Here is a tiny trained network, its code and every weight. The questions are about switching its units off for an input and a target symbol, where a switched-off unit gives its printed mean instead of its output.

import numpy as np


def w(rows, s, z=0):
    codes = np.array(rows[::2]) - 128.0
    scale = np.full(codes.shape[1], s)
    scale[-1] = z or s
    return codes * scale


def f(y):
    return y / 2 * (1 + np.tanh(0.7978845608 * (y + 0.044715 * y**3)))


def softmax(a):
    e = np.exp(a - a.max(-1, keepdims=True))
    return e / e.sum(-1, keepdims=True)


def log_softmax(a):
    a = a - a.max(-1, keepdims=True)
    return a - np.log(np.exp(a).sum(-1, keepdims=True))


def net(x, mask):
    ids = ['ΛΣεζθξτφψ'.index(c) for c in x.split()]
    T = len(ids)
    res = E[ids] + P[:T]
    r = res
    for j in range(3):
        rows = slice(2 * j, 2 * j + 2)
        q, k, v = (r @ M[0][rows].T for M in (Q, K, V))
        z = softmax(np.where(np.tri(T) > 0, q @ k.T / 2**0.5, -1e9)) @ v
        o = O[0][rows]
        res = res + np.where(mask[j], z, o[:, -1]) @ o[:, :-1]
    y = f(res @ A[0][:, :-1].T + A[0][:, -1])
    res = res + np.where(mask[3:7], y, B[0][:, -1]) @ B[0][:, :-1]
    return log_softmax(res[-1] @ U[:, :-1].T + U[:, -1])


Q, K, V, O, A, B = {}, {}, {}, {}, {}, {}
E = w([
[1,176,192,33],'Λ',
[180,79,154,203],'Σ',
[62,59,178,106],'ε',
[133,102,114,149],'ζ',
[128,36,157,147],'θ',
[72,118,156,117],'ξ',
[161,166,160,162],'τ',
[114,181,142,126],'φ',
[103,213,208,47],'ψ',
],0.0088)
P = w([
[6,99,36,193],'0',
[163,75,182,32],'1',
[101,178,148,158],'2',
[163,74,173,43],'3',
[119,158,160,170],'4',
[156,66,183,50],'5',
[141,169,173,174],'6',
[157,62,191,56],'7',
[154,173,178,174],'8',
[138,84,198,33],'9',
[170,197,184,170],'10',
],0.012)
Q[0] = w([
[141,191,41,253],'h0',
[115,165,118,129],'h0',
[84,129,155,62],'h1',
[122,195,68,207],'h1',
[87,189,100,216],'h2',
[181,110,192,63],'h2',
],0.008)
K[0] = w([
[202,147,217,79],'h0',
[140,111,125,92],'h0',
[101,120,143,135],'h1',
[233,231,140,74],'h1',
[248,103,203,41],'h2',
[86,128,112,186],'h2',
],0.012)
V[0] = w([
[158,58,85,130],'h0',
[187,79,64,251],'h0',
[70,112,104,80],'h1',
[190,195,141,101],'h1',
[128,64,164,73],'h2',
[169,122,119,172],'h2',
],0.013)
O[0] = w([
[96,246,55,154,107],'h0',
[218,230,2,110,86],'h0',
[48,149,217,147,213],'h1',
[131,51,61,73,2],'h1',
[52,147,145,236,151],'h2',
[171,145,85,131,70],'h2',
],0.0088,0.0077)
A[0] = w([
[55,153,160,230,205],'n0',
[152,234,60,158,100],'n1',
[135,124,123,139,109],'n2',
[254,152,74,35,251],'n3',
],0.0091,0.0013)
B[0] = w([
[183,234,47,148,252],'n0',
[2,98,117,169,163],'n1',
[147,108,135,143,124],'n2',
[115,109,59,55,158],'n3',
],0.0082,0.018)
U = w([
[88,129,107,82,137],'Λ',
[114,132,212,145,61],'Σ',
[35,1,185,79,163],'ε',
[223,136,70,45,112],'ζ',
[93,112,35,106,5],'θ',
[215,164,181,140,175],'ξ',
[194,115,158,36,126],'τ',
[31,155,105,233,159],'φ',
[189,196,158,180,130],'ψ',
],0.0088,0.0033)

Each question gives the input, a string of symbols that net reads in full, and the target symbol t.
The units are the heads (2 rows each of Q, K, V and O) and the neurons (one row each of A and B). Each row of codes is followed by its name. A weight is (code - 128) times the scale printed after its matrix; where a second scale follows, it is the last column's (O, A, B and U).
mask holds one flag per unit, heads first, then neurons. A switched-off unit (its flag False) gives its mean, the last column of its rows in O or B, instead of its output. The means were averaged over made-up inputs and are rounded, as every weight is.
A unit's drop is (log p(t) with every unit on - log p(t) with that unit switched off) / (log p(t) with every unit on - log p(t) with every unit switched off).
The circuit of an input: a set's keep is (log p(t) with only the set's units on - log p(t) with every unit switched off) / (log p(t) with every unit on - log p(t) with every unit switched off). Starting from all 7 units, units are removed one at a time, each time the one whose removal leaves the highest keep (on an exact tie, the one counted first), for as long as the keep stays at least 0.8.
circuit, biggest first: the units of the circuit, biggest drop first
most important unit: the unit with the biggest drop
which heads matter: for each layer, one digit per head in row order, 1 if its drop is at least 0.15 and else 0, layers parted by /
drop when u is switched off: that unit's drop, to one decimal
input Λ ξ ξ φ ξ ξ Σ τ, target Σ: circuit, biggest first : [h0 h1]
input ε ψ θ ε, target ψ: which heads matter : 110
input ε ζ ε ζ, target ψ: circuit, biggest first : [h1 h0 n1]
input ψ ψ Σ Σ θ Λ φ ξ ξ Σ, target ε: circuit, biggest first : [n0 h2]
input ε θ Λ τ Σ ψ, target ψ: circuit, biggest first : [h1 h0]
input φ ψ ζ θ ζ ψ ζ ψ ζ ε, target τ: which heads matter : 101
input θ Λ ψ Σ θ θ, target φ: circuit, biggest first : [h0 n1 h1]
input φ θ Σ ψ ψ θ, target τ: which heads matter : 101
input θ ψ ψ ε ε ψ θ τ, target φ: circuit, biggest first : [h0 n1]
input θ ψ Λ ψ Σ θ ψ ζ τ ζ, target φ: circuit, biggest first : [h0 n1]
input ψ ψ θ ξ ξ ξ ψ ψ, target ε: circuit, biggest first : [n0 h0]
input Σ τ ψ ψ θ θ Λ θ, target θ: circuit, biggest first : [h0 n1 n3]
input Λ θ ζ θ ε Λ, target Σ: most important unit : h1
input Λ ψ θ φ, target Σ: circuit, biggest first : [h1 h0]
input ψ ξ θ ψ ξ Λ ψ ξ, target ε: most important unit : n0
input τ φ φ ξ ε τ, target ζ: circuit, biggest first : [h0 h2]
input ψ ψ ε Σ θ ψ ξ τ, target ε: circuit, biggest first : [n0 h2]
input θ ψ Λ ψ θ ψ Σ θ ψ ε, target φ: circuit, biggest first : [h0 n1 h1]
input θ ε ζ ψ ε, target ψ: which heads matter : 000
input Λ θ ε ζ, target Σ: most important unit : h1
input θ τ ψ ξ, target φ: circuit, biggest first : [h0 n1]
input Λ θ Σ ε ε ψ ψ Σ, target Σ: drop when h2 is switched off : 0.2
input φ Λ θ ε ψ ψ θ ψ Σ Λ, target τ: drop when h2 is switched off : 0.7
input τ θ Σ ε ψ φ, target ζ: drop when h0 is switched off : 0.7
input Σ ξ θ ψ Σ ε θ ξ ψ Σ, target θ: drop when n3 is switched off : 0.4
